Below is a small trained network, with its code and all its weights. Each question gives an input and a target symbol and asks what happens when units are switched off, that is, made to give their printed mean instead of their output.

import numpy as np


def w(rows, s, z=0):
    codes = np.array(rows[::2]) - 128.0
    scale = np.full(codes.shape[1], s)
    scale[-1] = z or s
    return codes * scale


def softmax(a):
    e = np.exp(a - a.max(-1, keepdims=True))
    return e / e.sum(-1, keepdims=True)


def log_softmax(a):
    a = a - a.max(-1, keepdims=True)
    return a - np.log(np.exp(a).sum(-1, keepdims=True))


def net(x, mask):
    ids = ['γηθλμξστ'.index(c) for c in x.split()]
    T = len(ids)
    res = E[ids] + P[:T]
    u = 0
    for l in range(2):
        r = res
        for j in range(3):
            rows = slice(4 * j, 4 * j + 4)
            q, k, v = (r @ M[l][rows].T for M in (Q, K, V))
            z = softmax(np.where(np.tri(T) > 0, q @ k.T / 4**0.5, -1e9)) @ v
            o = O[l][rows]
            res = res + np.where(mask[u + j], z, o[:, -1]) @ o[:, :-1]
        u += 3
    return log_softmax(res[-1] @ U[:, :-1].T + U[:, -1])


Q, K, V, O = {}, {}, {}, {}
E = w([
[76,107,72,140,151,120,68],'γ',
[94,116,94,136,179,164,49],'η',
[199,56,67,98,48,144,71],'θ',
[34,45,144,238,38,112,177],'λ',
[231,186,175,44,45,33,151],'μ',
[238,141,195,64,69,189,104],'ξ',
[22,69,189,26,129,154,70],'σ',
[116,245,46,104,54,215,155],'τ',
],0.011)
P = w([
[147,208,59,112,162,103,55],'0',
[173,206,104,114,82,99,3],'1',
[165,164,76,66,19,112,32],'2',
[131,151,123,135,98,147,3],'3',
[161,144,156,149,97,147,27],'4',
[111,136,146,152,114,136,42],'5',
[152,132,178,142,84,149,64],'6',
[174,144,192,136,46,104,100],'7',
[138,131,199,139,66,135,103],'8',
[97,126,212,151,85,153,104],'9',
[83,109,180,162,78,177,101],'10',
[92,70,183,174,30,208,93],'11',
[42,140,222,153,96,83,147],'12',
[77,118,164,134,58,119,113],'13',
],0.0066)
Q[0] = w([
[124,168,99,172,38,173,92],'L0H1',
[157,139,112,90,160,90,145],'L0H1',
[118,124,108,144,181,109,126],'L0H1',
[142,134,150,104,158,121,176],'L0H1',
[121,164,123,170,168,105,255],'L0H2',
[103,159,124,139,156,115,161],'L0H2',
[147,145,158,37,161,109,120],'L0H2',
[130,123,160,97,87,114,92],'L0H2',
[170,154,109,98,113,125,74],'L0H3',
[77,151,114,119,183,145,136],'L0H3',
[84,132,115,147,152,141,123],'L0H3',
[120,152,152,143,127,145,151],'L0H3',
],0.0098)
K[0] = w([
[116,120,72,228,19,195,228],'L0H1',
[196,179,120,15,176,118,74],'L0H1',
[104,65,117,56,196,117,103],'L0H1',
[89,122,100,69,232,68,114],'L0H1',
[136,169,2,177,176,202,86],'L0H2',
[147,132,97,146,132,85,72],'L0H2',
[121,152,155,73,154,174,86],'L0H2',
[48,81,221,92,154,149,154],'L0H2',
[172,134,176,141,156,211,159],'L0H3',
[36,167,97,43,163,84,28],'L0H3',
[75,27,167,133,184,91,80],'L0H3',
[88,113,172,152,170,147,85],'L0H3',
],0.0071)
V[0] = w([
[94,120,153,106,127,104,49],'L0H1',
[216,70,105,124,123,133,108],'L0H1',
[73,84,197,243,79,105,186],'L0H1',
[108,115,53,164,38,149,141],'L0H1',
[115,73,189,111,69,173,9],'L0H2',
[188,149,214,250,95,57,233],'L0H2',
[58,125,183,108,128,171,130],'L0H2',
[193,131,90,42,80,100,36],'L0H2',
[163,209,70,141,120,133,120],'L0H3',
[134,198,171,47,66,179,121],'L0H3',
[157,174,3,93,76,40,143],'L0H3',
[64,61,130,160,99,159,112],'L0H3',
],0.0061)
O[0] = w([
[191,66,120,133,99,136,85,173],'L0H1',
[163,75,189,165,207,169,131,139],'L0H1',
[96,123,108,179,3,83,214,106],'L0H1',
[126,210,234,193,135,114,152,162],'L0H1',
[107,119,197,141,119,185,95,255],'L0H2',
[169,105,128,64,67,56,231,11],'L0H2',
[35,83,159,54,125,185,65,175],'L0H2',
[149,191,202,201,156,142,87,204],'L0H2',
[113,117,84,138,133,115,68,126],'L0H3',
[182,146,173,119,94,157,40,180],'L0H3',
[42,140,152,194,225,71,68,137],'L0H3',
[139,93,113,150,109,176,172,146],'L0H3',
],0.0055,0.0099)
Q[1] = w([
[106,175,175,162,105,127,90],'L1H1',
[117,102,93,195,167,85,120],'L1H1',
[110,11,102,85,121,71,163],'L1H1',
[131,192,137,144,115,147,161],'L1H1',
[68,198,99,114,222,114,2],'L1H2',
[222,113,113,139,207,104,124],'L1H2',
[130,127,136,143,87,142,31],'L1H2',
[97,104,84,64,158,87,165],'L1H2',
[156,124,206,157,82,112,6],'L1H3',
[115,78,53,104,79,45,244],'L1H3',
[182,185,111,125,166,104,212],'L1H3',
[119,100,163,120,129,165,50],'L1H3',
],0.0073)
K[1] = w([
[97,117,201,126,62,117,147],'L1H1',
[177,220,154,126,132,78,121],'L1H1',
[158,151,21,124,217,151,27],'L1H1',
[88,112,124,220,60,67,212],'L1H1',
[104,153,154,168,110,132,210],'L1H2',
[84,173,169,134,156,156,51],'L1H2',
[104,150,165,158,63,179,239],'L1H2',
[231,133,85,184,138,68,141],'L1H2',
[78,109,212,177,34,126,247],'L1H3',
[144,226,14,117,164,140,44],'L1H3',
[133,171,76,53,214,166,95],'L1H3',
[69,2,175,130,44,128,169],'L1H3',
],0.0058)
V[1] = w([
[160,198,155,78,143,121,91],'L1H1',
[138,90,152,121,120,200,162],'L1H1',
[185,65,75,178,172,160,94],'L1H1',
[121,111,208,106,144,183,74],'L1H1',
[171,207,87,160,141,151,135],'L1H2',
[161,10,171,144,136,44,88],'L1H2',
[151,139,116,77,152,208,168],'L1H2',
[192,187,104,191,118,114,181],'L1H2',
[78,127,175,110,169,155,165],'L1H3',
[51,111,104,149,115,77,134],'L1H3',
[158,147,79,255,103,92,144],'L1H3',
[168,160,144,55,118,152,123],'L1H3',
],0.0077)
O[1] = w([
[176,118,191,71,87,127,186,157],'L1H1',
[152,51,80,91,115,253,169,143],'L1H1',
[149,161,102,152,190,217,185,135],'L1H1',
[111,78,151,83,181,129,200,250],'L1H1',
[183,194,169,158,107,166,201,105],'L1H2',
[174,27,59,123,254,70,57,132],'L1H2',
[123,175,91,159,94,140,125,109],'L1H2',
[181,136,201,92,112,163,198,56],'L1H2',
[89,117,122,89,77,124,90,145],'L1H3',
[51,195,62,106,137,94,125,126],'L1H3',
[166,125,25,160,188,157,238,93],'L1H3',
[202,35,157,112,22,122,148,119],'L1H3',
],0.0058,0.02)
U = w([
[36,207,75,198,127,63,80,90],'γ',
[125,183,49,83,165,184,114,148],'η',
[165,49,135,188,199,193,194,246],'θ',
[87,54,79,15,147,175,252,95],'λ',
[182,78,160,111,120,6,147,207],'μ',
[246,11,124,89,71,178,199,62],'ξ',
[73,41,122,62,81,62,58,168],'σ',
[100,217,200,91,14,182,182,10],'τ',
],0.0043,0.0013)

Each question gives the input, a string of symbols that net reads in full, and the target symbol t.
The units are the heads (4 rows each of Q, K, V and O). Each row of codes is followed by its name. A weight is (code - 128) times the scale printed after its matrix; where a second scale follows, it is the last column's (O and U).
mask holds one flag per head, layer by layer. A switched-off head (its flag False) gives its mean, the last column of its rows in O, instead of its output. The means were averaged over made-up inputs and are rounded, as every weight is.
A unit's drop is (log p(t) with every unit on - log p(t) with that unit switched off) / (log p(t) with every unit on - log p(t) with every unit switched off).
The circuit of an input: a set's keep is (log p(t) with only the set's units on - log p(t) with every unit switched off) / (log p(t) with every unit on - log p(t) with every unit switched off). Starting from all 6 units, units are removed one at a time, each time the one whose removal leaves the highest keep (on an exact tie, the one counted first), for as long as the keep stays at least 0.8.
units of the circuit, in order: the units of the circuit, biggest drop first
most important unit: the unit with the biggest drop
heads that matter: for each layer, one digit per head in row order, 1 if its drop is at least 0.15 and else 0, layers parted by /
drop when u is switched off: that unit's drop, to one decimal
input γ γ μ η τ ξ, target τ: units of the circuit, in order -> [L1H2]
input σ σ γ θ τ μ, target τ: heads that matter -> 100 / 010
input τ γ σ μ μ θ σ θ σ ξ, target σ: units of the circuit, in order -> [L1H3 L1H2 L0H3]
input η η θ μ, target μ: heads that matter -> 011 / 100
input λ γ θ, target γ: heads that matter -> 101 / 101
input θ σ λ σ σ μ τ θ τ σ θ η, target γ: units of the circuit, in order -> [L1H1 L0H1]
input σ σ θ θ ξ, target ξ: heads that matter -> 100 / 101
input σ θ σ σ ξ η μ σ μ τ ξ, target τ: units of the circuit, in order -> [L1H2 L0H1]
input γ θ λ σ, target γ: units of the circuit, in order -> [L1H1 L1H3 L0H1]
input σ μ τ σ τ μ θ, target τ: units of the circuit, in order -> [L1H2 L0H1]
input θ ξ σ μ η η σ γ ξ μ θ, target ξ: units of the circuit, in order -> [L1H3 L0H2]
input γ σ λ, target γ: units of the circuit, in order -> [L0H1 L1H1 L1H3]
input τ ξ σ σ σ σ μ, target σ: units of the circuit, in order -> [L0H3 L1H3 L1H2]
input θ γ σ θ η λ ξ θ ξ, target η: heads that matter -> 000 / 101
input σ λ θ σ θ τ γ σ μ ξ, target γ: units of the circuit, in order -> [L1H1 L0H1 L1H3]
input η γ σ σ θ η τ μ, target τ: heads that matter -> 101 / 010
input λ θ μ η θ σ σ γ τ, target γ: units of the circuit, in order -> [L1H1 L0H1 L0H2]
input σ λ γ, target γ: heads that matter -> 100 / 101
input μ γ θ, target μ: heads that matter -> 011 / 100
input μ γ σ ξ η η λ, target γ: units of the circuit, in order -> [L0H1 L1H1]
input θ θ θ σ η γ ξ, target ξ: units of the circuit, in order -> [L1H3 L1H1]
input σ η λ γ η γ η σ θ μ, target γ: units of the circuit, in order -> [L1H1 L1H3 L0H1]
input θ σ σ σ θ μ σ θ λ ξ ξ σ γ θ, target λ: most important unit -> L1H3
input σ σ λ σ σ μ, target γ: most important unit -> L1H1
input σ σ σ σ σ ξ η τ ξ τ, target τ: drop when L0H2 is switched off -> 0.0
input η θ σ τ σ σ, target τ: drop when L1H2 is switched off -> 1.1
input γ γ θ, target θ: drop when L1H2 is switched off -> 0.1
